Below is a small trained network, with its code and all its weights. Each question gives an input and a target symbol and asks what happens when units are switched off, that is, made to give their printed mean instead of their output.

import numpy as np


def w(rows, s, z=0):
    codes = np.array(rows[::2]) - 128.0
    scale = np.full(codes.shape[1], s)
    scale[-1] = z or s
    return codes * scale


def norm(h):
    return h / np.sqrt((h * h).mean(-1, keepdims=True) + 1e-5)


def f(y):
    return np.maximum(y, 0)


def softmax(a):
    e = np.exp(a - a.max(-1, keepdims=True))
    return e / e.sum(-1, keepdims=True)


def log_softmax(a):
    a = a - a.max(-1, keepdims=True)
    return a - np.log(np.exp(a).sum(-1, keepdims=True))


def net(x, mask):
    ids = ['αγδεηλτφψω'.index(c) for c in x.split()]
    T = len(ids)
    res = E[ids] + P[:T]
    u = 0
    for l in range(2):
        q, k, v = (norm(res) @ M[l].T for M in (Q, K, V))
        z = softmax(np.where(np.tri(T) > 0, q @ k.T / 2**0.5, -1e9)) @ v
        res = res + np.where(mask[u], z, O[l][:, -1]) @ O[l][:, :-1]
        u += 1
        y = f(norm(res) @ A[l][:, :-1].T + A[l][:, -1])
        res = res + np.where(mask[u : u + 4], y, B[l][:, -1]) @ B[l][:, :-1]
        u += 4
    return log_softmax(norm(res)[-1] @ U[:, :-1].T + U[:, -1])


Q, K, V, O, A, B = {}, {}, {}, {}, {}, {}
E = w([
[115,160,104],'α',
[151,121,202],'γ',
[141,102,215],'δ',
[191,142,84],'ε',
[93,117,130],'η',
[151,120,202],'λ',
[118,34,2],'τ',
[142,106,213],'φ',
[169,53,156],'ψ',
[135,96,122],'ω',
],0.023)
P = w([
[111,8,165],'0',
[87,96,155],'1',
[83,142,128],'2',
[85,170,128],'3',
[85,196,114],'4',
[86,205,119],'5',
[92,206,111],'6',
[93,214,114],'7',
[92,238,117],'8',
[92,227,130],'9',
[90,254,126],'10',
[85,206,133],'11',
[60,134,153],'12',
],0.004)
Q[0] = w([
[98,184,5],'L0H0',
[75,220,80],'L0H0',
],0.011)
K[0] = w([
[20,153,213],'L0H0',
[2,83,144],'L0H0',
],0.0088)
V[0] = w([
[254,143,87],'L0H0',
[122,90,110],'L0H0',
],0.0096)
O[0] = w([
[180,200,180,200],'L0H0',
[56,136,1,252],'L0H0',
],0.0093,0.0015)
A[0] = w([
[2,235,109,255],'L0N0',
[169,89,144,146],'L0N1',
[47,30,177,131],'L0N2',
[97,103,190,129],'L0N3',
],0.0094,0.0025)
B[0] = w([
[136,2,108,167],'L0N0',
[135,78,163,187],'L0N1',
[184,188,88,254],'L0N2',
[86,77,91,216],'L0N3',
],0.0081,0.006)
Q[1] = w([
[174,253,65],'L1H0',
[149,112,99],'L1H0',
],0.013)
K[1] = w([
[50,63,119],'L1H0',
[102,158,10],'L1H0',
],0.012)
V[1] = w([
[24,90,218],'L1H0',
[254,76,88],'L1H0',
],0.0069)
O[1] = w([
[134,1,188,171],'L1H0',
[188,186,57,254],'L1H0',
],0.009,0.0037)
A[1] = w([
[75,170,192,165],'L1N0',
[81,17,157,176],'L1N1',
[172,68,116,163],'L1N2',
[115,254,56,253],'L1N3',
],0.012,0.0039)
B[1] = w([
[183,119,3,165],'L1N0',
[107,168,43,254],'L1N1',
[106,185,141,226],'L1N2',
[20,249,36,209],'L1N3',
],0.0076,0.0074)
U = w([
[118,8,138,80],'α',
[87,123,193,254],'γ',
[123,229,124,236],'δ',
[140,136,137,13],'ε',
[121,149,186,168],'η',
[120,97,84,36],'λ',
[132,66,142,90],'τ',
[113,48,135,85],'φ',
[250,94,50,68],'ψ',
[127,119,135,14],'ω',
],0.013,0.0073)

Each question gives the input, a string of symbols that net reads in full, and the target symbol t.
The units are the heads (2 rows each of Q, K, V and O) and the neurons (one row each of A and B). Each row of codes is followed by its name. A weight is (code - 128) times the scale printed after its matrix; where a second scale follows, it is the last column's (O, A, B and U).
mask holds one flag per unit, layer by layer, with each layer's heads first. A switched-off unit (its flag False) gives its mean, the last column of its rows in O or B, instead of its output. The means were averaged over made-up inputs and are rounded, as every weight is.
A unit's drop is (log p(t) with every unit on - log p(t) with that unit switched off) / (log p(t) with every unit on - log p(t) with every unit switched off).
The circuit of an input: a set's keep is (log p(t) with only the set's units on - log p(t) with every unit switched off) / (log p(t) with every unit on - log p(t) with every unit switched off). Starting from all 10 units, units are removed one at a time, each time the one whose removal leaves the highest keep (on an exact tie, the one counted first), for as long as the keep stays at least 0.8.
units of the circuit, in order: the units of the circuit, biggest drop first
k most important neurons: the k neurons with the biggest drops, biggest first
top k neurons in layer l: the k neurons of layer l with the biggest drops, biggest first
drop when u is switched off: that unit's drop, to one decimal
input ω γ τ τ δ γ ω ψ, target δ: 4 most important neurons	[L0N3, L0N0, L0N2, L1N3]
input δ α ψ δ ω γ ψ, target δ: units of the circuit, in order	[L1H0, L0N3]
input ψ δ η η ω γ ψ ψ γ δ ψ δ, target ψ: units of the circuit, in order	[L1N0, L1N3]
input η ψ γ δ ε δ δ, target γ: units of the circuit, in order	[L0H0, L1H0, L0N2]
input η ω δ η ψ λ, target ψ: top neuron in layer 1	[L1N0]
input δ η ψ λ δ φ, target α: units of the circuit, in order	[L1H0, L1N3]
input δ ω δ η ψ δ γ, target ψ: top 2 neurons in layer 1	[L1N0, L1N3]
input γ ψ λ, target ψ: 4 most important neurons	[L1N3, L1N1, L1N0, L0N3]
input δ γ δ, target α: 2 most important neurons	[L1N3, L0N3]
input ψ γ ω η δ η δ ψ ψ λ γ, target ψ: 4 most important neurons	[L1N0, L1N3, L1N1, L0N2]
input ψ τ δ τ δ α δ δ γ γ, target α: top 2 neurons in layer 0	[L0N2, L0N3]
input ψ γ δ τ λ ψ φ, target ψ: 4 most important neurons	[L1N0, L1N3, L1N1, L0N0]
input φ ω δ δ λ ψ ψ φ, target ψ: drop when L1N0 is switched off	0.9
input ε ψ τ, target δ: drop when L1H0 is switched off	0.6
input η δ δ δ, target α: drop when L1N1 is switched off	0.1
input δ δ ψ δ ψ δ, target ψ: drop when L1N0 is switched off	0.8
input η τ α δ φ δ δ γ δ γ, target α: most important neuron	[L1N3]
